In the rows, zero is written as 128.
Each row is followed by its class.
[146 133 118  93 186 202 150 165 141 197 107  72 105  95 189  81 121 130
 205 190 165  82 169 137 146 136 145 133 139 173 113 193 192 147 130 166
 180  90 148] | V
[134 151 117 153 135 136 127 138 122 116 141 170 127 103 122 183 165 150
  97 112 124 126 111 193 129  95 111 126 136 122 125  76 118 109 146 124
 136 124  92] | Y
[114 110 141 151 111 130 146  85 132 129 157 176 103 120  88 208 150 112
 108  81  83 164  91 161  94 130 117 146  92  96  94 136 114 118 159 144
  79 131 102] | X
[124 124 114  98 145 182 113 119 108 136 133 104 116  84 139 147 153 133
  96 113  95 147 140 140  89 146 104 116 121 149  96 141 116 107 149 138
  94 151 128] | U
[129 130 104 108 108 168 115 132 118 139 127 116 130 131 149 136 148 137
 129 111 109 140 140 133 113 140  92 123 121 143 106 156 118 128 148 160
 140 127 123] | G
[128 117 105 102 138 168 101 102 110 108 119 122 139  95 144 131 139 154
 110 124 131 129  90 137  93 119  93 116 112 147  94 144 123 126 142 154
 121 118 128] | R
[111  94 145 157 117 151 143 110 135 119 145 166  89 114  97 201 138 127
  92  78  77 149 103 167 100 111 144 137 101  84 109 109 128 108 161 136
  76 119 105] | V
[129 118 105 124 141 176 107 116 134 142 128 117 105 138 129 139 136 141
 118 115 107 133 104 152 131 158  90 119 114 147  91 148 114 125 149 152
 126 126 136] | U
[116  99 150 139 111 160 142 113 133 128 146 161  91 125  92 199 148 111
  93  84  73 154  89 138  87 116 129 149  96  97 108 138 116 125 167 144
 100 102  95] | G
[131 111 137 141 111 139 146 100 128 137 160 166  85 114 104 208 142 126
 102  79  64 139 100 156 103 136 151 152 107 114  88 133 113 119 165 148
  83 103 100] | Q
[141 130 118 122 154 152 141 128 126 117 136 171 131 134 144 157 147 146
  80 137 121 120 147 167 134  96 120 173 120 121  76 116 104 131 157 164
 147  97  88] | G
[135 111 132 156 104 163 131  86 120 127 143 185  92 124 109 214 133 129
 109  82  70 145 133 153 105 137 149 148 112  92  93 151 117 118 150 154
  88  89 102] | F
[144 130 114 103 154 221  94 113 125 107 106  77  81  49 166  86 164 181
 141 142 119 123  76 137 158 149  79 133 130 168 117 158  95  87 150 145
 127 115 150] | M
[133 108 148 155 119 155 136  79 132 134 137 157  81 101 102 199 142 118
 120  87  57 144 108 151  98 134 157 156 106  90 100 118 105 103 164 153
  99 119  97] | R
[121 111  96 106 128 188  97 115 116 117 121 134 126  86 140 120 125 156
 123 119 132 143 102 147 120 126 112 121  99 126  93 129 118 105 149 163
 107 132 147] | D
[127 142 123 161 157 144 142 122 133 131 118 169 124 147 133 149 133 145
  93 115 129 124 126 184 146 118 108 139 143 121  97 107 132 135 134 128
 172 115  74] | U
[136 157 120 149 148 130 136 127 129 116 141 168 133 124 137 169 160 143
  89 123 119 128 125 181 112 104 103 135 129 128 105 109 114 120 158 130
 160 133  76] | Y
[131 144 120 134 168 138 155 108 113 118 124 168 125 121 133 133 162 134
  83 121 129 138 151 167 126 121 113 143 141 154 125  98 122 128 123 107
 158 142  69] | U
[129 118  99 101 130 186 101 101 124 136 121 126 123 101 152 130 130 155
 112 132 115 133 129 155 114 127  90 122 108 144 108 118 115 112 154 149
 137 155 130] | N
[130  73 127 130 119 138 161  70 117 135 164 168  95 139 118 206 145 118
 108  94  65 141 124 158  95 164 133 153 103 131 114 134 116 120 171 144
  68  93 114] | X
[115 165  92 156 119 117 163 121 161 120 153 163 106 162 129 180 148 130
 125 121 125 136 135 169 149 149  98 132  83 146 127 101 112 107 142 137
 168 135  82] | N
[146 117 101 121 143 188 102 118 138 132 126 126 106 111 142 147 137 171
 141 130 130 129 102 160 177 119 121 163 114 132  73 126 107 106 164 165
 120 102 133] | V
[157 152  95 178 159 136 109 102 127 116 112 160 112  81 112 165 125 174
 125 103 135 129 124 168  86  97 131 149 133 121 106 103  92 108 165 124
 171 124  65] | F
[135 120  95  98 127 176 105 113 119 160 117 117 142 107 161 131 128 153
 144 123 133 133 131 149 129 144  97 129 138 146 106 146 124 110 142 143
 136 146 132] | X
[116 112 105  93 126 182  98 136 121 143 120 116 130 118 146 130 129 132
 106 127 129 125 122 142 117 137  93 129 105 134  89 165 125 134 143 168
 125 121 153] | G
[133 130  95 141 155 165 121 125 123 127 121 142 106  92 147 149 140 171
  94  86 120 103 108 180 149 127 130 149 115 137  96  92  85  97 160 149
 159 126  84] | Z
[120 113 148 141  98 152 135  83 126 128 152 158  98 112  96 198 142 118
 111  87  55 149  84 167 105 132 139 152 102  95 105 125 123 120 162 142
  81 112  98] | C
[127 114 106  96 140 165 114 127 115 135 123 123 135 107 154 125 141 150
 114 129 130 143 137 137 131 144  97 120 119 129  97 162 141 118 149 153
  95 131 140] | D
[123 133 109 154 127 139 144 110 126 123 118 164 115  97 123 139 131 161
 126 105 134 156 151 184 145 127 126 152 117 140 137  79 109 107 154 123
 186 163  82] | X
[129 101 144 153 108 151 134 100 124 127 147 166  87 125  89 221 137 121
 113  75  73 142 103 163 105 127 133 135 108  94 119 129 115 110 163 133
  91 119 101] | F
[126 108 127 169 133 138 149  85 142 129 150 148  81 113 106 214 151 113
 126  75  72 144 127 143  88 129 156 162 104  95 106 122 115 100 171 138
  88 101 104] | V
[116 106 151 137 118 151 130 104 128 136 156 166  87 119 108 193 140 127
  76 102  71 145 106 155 113 131 130 152 102  88 101 129 122 117 161 144
  74 111 104] | N
[137 113 101 115 134 187 107  98 112 124 111 111 121 105 155 123 114 155
 126 130 115 123 130 158 119 141 115 136 122 160 100 159 123 123 155 168
 133 128 127] | C
[127 113 104 100 142 185 106 111 115 103 121 129 130  90 142 102 129 164
 119 130 136 142 110 139 130 122 114 126 110 129  91 148 118 111 153 156
 115 126 133] | D
[122 131 103  74 123 171 105 150 132 174 132 128 126  93 155 158 136 140
 106 171 110 145 132 133 123 156 101 111 106 145  97 159 125 111 144 153
  81 143 142] | N
[130 133 107 125 135 176 138 143 118 119 141 145 105 104 125 163 139 158
  79 115 122 103  77 188 126  98 128 140 127 148  92 107 107 113 165 145
 143 116  86] | Q
[116  90 138 149  94 127 153  95 123 136 154 163 101 128 102 196 141 121
 100  69  67 150  90 151  77 151 121 125 108 104 103 134 124 123 163 136
  81 118 110] | X
[129 108  91 110 147 177 109 103 114 132 115 129 114 100 146 125 133 151
 124 116 123 138 156 157 133 135 119 137 106 143  97 123 111 112 149 153
 122 134 141] | V
[121 115 144 126 135 135 151 125 133 118 146 136 103 145 133 192 153 126
  71  77  93 123 108 146 114 131  90 119  82 113  79 181 131 145 135 161
  76  83  78] | M
[140 133 121 105 137 151  90 126 119 169 115 111 127  94 143 117 117 151
 108 130 139 114 106 145 101 120 106 125 112 118  82 132 143 149 134 135
 106 137 111] | N
[107 118 152 133  85 149 164 129 118 119 152 175 102 103 103 203 140 131
  92  81  87 154  88 172 115 102 132 126  93 127 104 116 149 140 153 143
 104 115  81] | Q
[121 146 109 175 126 111 140 129 136  98 145 197 127 114 121 195 170 157
  82 118  95 139 117 185 105 108 110 115 134 110 121  99 112 118 160 138
 141  98  91] | Y
[122 136  87 154 172 169 134 133 108 121 110 129 112  89 149 150 146 163
 117  86 135  90 149 165 174 129 140 140 181 130 148 102 110  69 139 113
 160  81  97] | Z
[136 147 121 144 151 140 134 113 120 107 138 176 122 106 131 150 161 152
  84 126 116 121 115 194 124 106 110 138 131 126 109  99 113 119 151 130
 145 123  89] | Y
[152 102 132 129 138 185 129  95 121 155 145 112  60 107 145 207 140 119
 137  82  66 115 127 130 113 168 178 170 112 116  94 154  97  83 153 170
  72  97  96] | R
[130 118  93 117 133 194  88  97 131 131 116 123 129  96 139 137 121 161
 129 103 117 127 119 154 127 128 107 128  90 143  84 135 109 117 160 171
 132 131 136] | Z
[ 98  98 142 147  93 154 140  97 132 104 150 174 106 132 104 226 139 127
  87  80  71 152 109 167 125 124 137 141  94  93 113 138 131 115 155 167
  97 100  95] | R
[125  97 149 154  93 138 140 104 133 142 160 177  93 144  96 215 134 111
  90  66  66 152  93 155  90 125 141 141  86  84  81 103 133 124 149 144
  40 113 119] | V
[115 103 164 148 101 128 143 103 134 118 159 155 104 137 101 211 142 109
  84  67  73 144  86 153 106 135 114 140  88 109  97 141 116 122 158 148
  76 120  99] | M
[115 143 123 150 159 116 140 135 124 117 120 159 150  97 126 155 145 159
  87 115 136 123 130 172 116  98 113 120 130 122 120 116 136 132 153 119
 147 122  69] | Z
[132 135 112 147 126 158 125 117 135 113 136 166 104 115 132 189 123 159
 105 107 112 137 114 201 116 123  94 137  73 124  97  92 107 111 165 146
 144 140  93] | F
[141 138 117 145 161 130 141 129 115 117 116 154 128 112 155 161 148 167
 100 127 129 133 146 160 108 120 100 141 148 142 137 131 121 122 166 105
 189 122  57] | F
[134 130 120 122 158 146 156 112 122  97 138 156 132 156 154 144 139 139
  96 155 133 121 147 170 124 115  93 158 102 160  96 142 119 142 158 158
 140 100  84] | G
[130 148 116 115 155 133 148 121 122 121 127 157 128  91 113 133 165 133
 133 143 130 142 143 170 127 104 118 150 104 132 125  83  99 127 154 116
 171 128  78] | G
[119 106 142 139 128 141 143 103 118 108 142 166 103 109 102 196 145 130
  82  92  90 148  91 154  85 126 133 129  90 109  96 135 122 124 154 142
  86 108  80] | R
[137 115 111 117 103 164 118 118 121 136 130 142 125 152 157 164 136 145
 108 113  99 128  70 169 155 165  78 126 113 136  63 135 111 119 152 161
 111 127 133] | C
[139 137  94 115 116 173  94 105 127 160 128 124 114  97 130 137 128 148
 138 117 116 135 144 152 134 132 118 137 112 140  97 119 110 110 146 165
 130 156 133] | N
[131 128 100 111 125 178  88 109 130 133 127 114 125  96 147 150 137 150
 114 114 114 124 114 154 127 142  97 135 104 142  86 144 100 108 149 165
 110 121 138] | M
[110 121 100 126  94 171  84 131 124 156  91 105 124 135 152 146 101 135
 116  97 149 129  90 147 129 162  85 107  80 140 100 135 139 138 127 149
 138 153 129] | R
[118 108 154 153  87 114 133  99 128 133 155 169  93 115  85 182 153 124
  90  58  80 142  32 155  82 107 106 124 104 102 114  97 125 133 145 133
  97 151  97] | N
[110 136 112 143 144 119 153 133 118 109 132 176 135 113 110 152 164 157
  73 125 129 152  92 175  94 110  78 112 128 119 136  87 125 129 155  84
 142 110  74] | X
[ 96 155 128 148 126 128 112 180 140 134 130 149 130  82  93 164 158 162
  71  85 113 142  68 156 126  96 112 108 111  73  89 126 116 128 155 133
 138 121  81] | Z
[121 136 119 125 151 140 148 152 121 110 126 155 123  85 123 143 148 153
  95 129 135 131 107 177 101  92 111 127 107 136 110 102 110 125 156 135
 159 128  70] | G
[115  99 156 149 100 149 144  91 108 127 152 170  92 126  93 194 147 105
  84  90  68 139  69 168 113 132 143 162 112 106 100 132 121 134 162 147
  87 108 103] | C
[132 140 115 137 158 153 151 111 125 107 128 186 121  93 149 147 159 158
 103 136 127 144 115 176 135 110 113 155 118 115  98  97 119 105 154 139
 138 117  79] | D
[129 139 119 154 143 130 141 120 129  96 142 178 117 114 122 180 161 155
  84 119 111 138  96 185 124 117  99 126 120 133 103 118 106 111 167 133
 133 116  83] | Y
[113  97 153 109  94 175 133 100 119 117 141 170 105  84 107 201 127 136
  98  73  68 179 122 156  95 119 119 127  71 100 108 131 137 120 160 136
 101 139 104] | F
[127 144 105 163 139 157 120 135 134 128 130 191 113 119 137 180 154 148
  78 130 109 133 113 186 126 130 115 133 136 121 105 119  98 104 156 146
 148 121  99] | Y
[133 124  90 126 144 199  86  97 135 140 110 133 116 119 155 134 112 136
 116 122 124 110 104 154 115 144  91 125 106 128  68 147 117 119 147 162
 140 104 169] | Y
[130 137 130 138 164 137 163 127 131 135 132 172 114 133 129 155 141 142
  82 133 110 133 165 181 152 140 133 147 140 132 107 115 132 123 142 122
 141 118  72] | U
[132 138 107 144 137 156 130 107 121 111 119 176 110 103 136 159 144 160
 116 127 125 137 117 191 118 113  96 136 101 143 131 103 111 129 150 135
 172 133  78] | F
[122 123 108 118 149 185  99 123 125 148 115 120 109 107 154 130 118 147
 116 120 122 147 120 149 123 163 101 132 106 156  86 153 115 121 146 154
 143 139 126] | U
[120 106 138 141 100 137 148 110 132 130 154 153  87 124 102 204 151 114
 108  71  67 147 103 152  92 139 128 141  80 105  94 139 111 128 165 161
  92 110  93] | G
[130  95 120 147 120 152 157  76 123 133 150 171  92 115 115 205 153 130
 111  82  78 147 131 160 110 148 141 162 116 119 109 126 113 106 168 142
 101 103  99] | X
[148 119 104 116 133 252 119 106 136 128 127 136  97 108 186 167 149 138
 127 128 101 141 104 113 109 117 123 166 119 131 111 109 109  75 158 159
 121 105 128] | D
[140 152 107 154 154 158 131 117 127 126 116 166 105  89 135 157 146 154
 106 109 126 122 144 194 133 109 129 137 128 130 121  91 114 103 142 130
 159 134  76] | Y
[135 121 106 107 138 184  95 112 128 149 122 118 108  96 146 134 135 160
 116 133 105 129 108 148 125 130  95 129 122 130  97 136 107 108 162 154
 128 136 128] | N
[122 118 104  99 100 157 128 128 134 140 114 109 125 126 119 127 119 138
 125  89 106 130 128 143 128 129  92  98  98 130  89 147 128 131 146 159
 133 136 126] | G
[117  65 162 135 140 161 176 102 128 105 139 168  84 127 109 184 143 121
  71  79  83 135  65 149  93  93 126 133 114 111 124 112 140 116 159 115
  88 106  98] | V
[112  89 149 123 115 176 144 116 115 137 143 168  78  98 111 187 148 127
  90  85  74 157  72 167 130 148 134 143  96 127 113  83 122 117 154 119
 106 109 102] | U
[108 105 142 140 107 184 118  74 139 134 142 161 102  88 103 202 134 124
  99  71  56 145 108 156 108 128 150 156  96  84 105 125 124  99 168 146
  81 120 117] | Z
[128  99 150 147 116 136 149 117 134 127 146 155  97 137 108 208 133 131
  85  81  76 127  85 150 101 129 135 127 117  99  98 142 134 115 152 153
  78 103  92] | R
[151 102 134  83 150 167 107 122  94 122 117 132 135  67 136 105 135 166
 104 134 121 149 154 135 140 120 125 158 135 130  71 124 105 118 166 140
 114 125 142] | G
[123 141 123 139 149 128 137 119 124 134 123 197 142 120 131 132 154 146
  98 134 136 152 131 173 125 112 114 142 118  98 108 117 143 148 139 130
 151 124  71] | D
[110 106 138 153 128 159 137  99 120 109 156 162  94 101 113 191 158 119
 113  93  90 149 103 152 100 137 148 150 104  81 108 140 124 103 161 148
  74  99 109] | D
[140 154 117 156 160 118 132 117 119 125 130 155 126 109 131 152 144 137
  87 121 133 110 150 174 101 120 136 142 137 126 108 116 123 125 145 118
 137 125  83] | Y
[137 148 104 145 144 133 150 113 120 106 138 172 124 121 129 161 151 155
 102 124 124 124 122 181 116  97 112 140 123 152 101 104 114 137 156 141
 157 105  77] | Q
[114 114 139 148 101 160 134  93 114 118 158 172 101 117 104 205 143 117
 101  92  72 134  91 167 104 124 144 148 124 101  98 124 121 118 157 141
  78  89 121] | Q
